W =
[[6 8 7 4 6 7 7 7 2 5 8]
 [5 7 6 4 5 6 6 6 3 5 7]
 [7 9 7 4 6 8 8 8 1 5 9]
 [5 5 5 5 5 5 5 5 6 5 5]
 [5 6 6 4 5 6 6 6 4 5 6]
 [5 7 6 4 5 7 6 7 3 5 7]
 [6 4 4 8 2 5 3 6 3 6 5]
 [5 5 5 5 5 5 5 5 5 5 5]
 [5 7 6 4 5 7 6 7 3 5 7]
 [6 4 5 5 6 4 5 4 7 5 4]
 [5 7 6 4 5 7 6 7 3 5 7]
 [5 4 5 5 6 4 5 4 6 5 4]]
Give the second entry on the main diagonal.
7
The third entry on the main diagonal is 7
Give the 1st entry, reading row by row.
6
Give the top entry of the column that holds the smallest entry.
2
Give the bottom entry of the column that holds the smallest entry.
6
The bottom-right entry -> 4
Give the entry in the top-right corner.
8
Give the first entry of the smallest entry's row.
7
The entry directly above the smallest entry -> 3
The third entry on the diagonal from the top-right corner: 1
The entry directly below the smallest entry: 6
The entry just right of the smallest entry -> 5
The second-last entry, reading row by row is 5
Give the last entry of the smallest entry's row.
9
Give the 4th-last entry, reading row by row.
4
Give the fifth entry from the end, reading row by row.
5
The entry in the bottom-left corner is 5
The 2nd entry on the diagonal from the top-right corner is 5

A =
[[5 5 6 5 5 4 5 5 5 5 5 5 4 9]
 [5 4 6 5 5 6 4 5 5 5 4 5 5 8]
 [4 7 5 5 5 4 5 4 5 5 4 6 4 6]
 [5 5 5 5 5 4 5 5 5 5 6 8 5 5]
 [5 5 5 5 5 5 5 5 5 5 5 5 5 6]
 [5 5 6 5 6 5 5 6 5 5 6 5 5 7]
 [5 6 5 5 4 5 4 4 5 5 3 8 4 7]
 [5 5 4 5 5 5 5 5 5 5 5 3 5 2]
 [5 6 5 5 4 5 4 4 5 5 4 6 4 7]
 [5 5 5 5 6 4 6 5 5 4 6 3 5 3]]
Counting starts at 1.
The entry at row 3, column 2: 7
Read off the top entry of the column that holds the smallest entry.
Answer: 9
Read off the entry in row 3 and column 1.
Answer: 4
The entry in row 2 and column 2: 4
Read off the entry directly above the smallest entry.
Answer: 7
Read off the entry in row 2 and column 1.
Answer: 5
The entry in row 1 and column 2 -> 5
The entry at row 1, column 1 is 5
Read off the entry in row 1 and column 3.
Answer: 6
The entry in the bottom-left corner: 5
Read off the bottom entry of the column that holds the largest entry.
Answer: 3
The entry directly below the smallest entry is 7
The entry in row 3 and column 3: 5
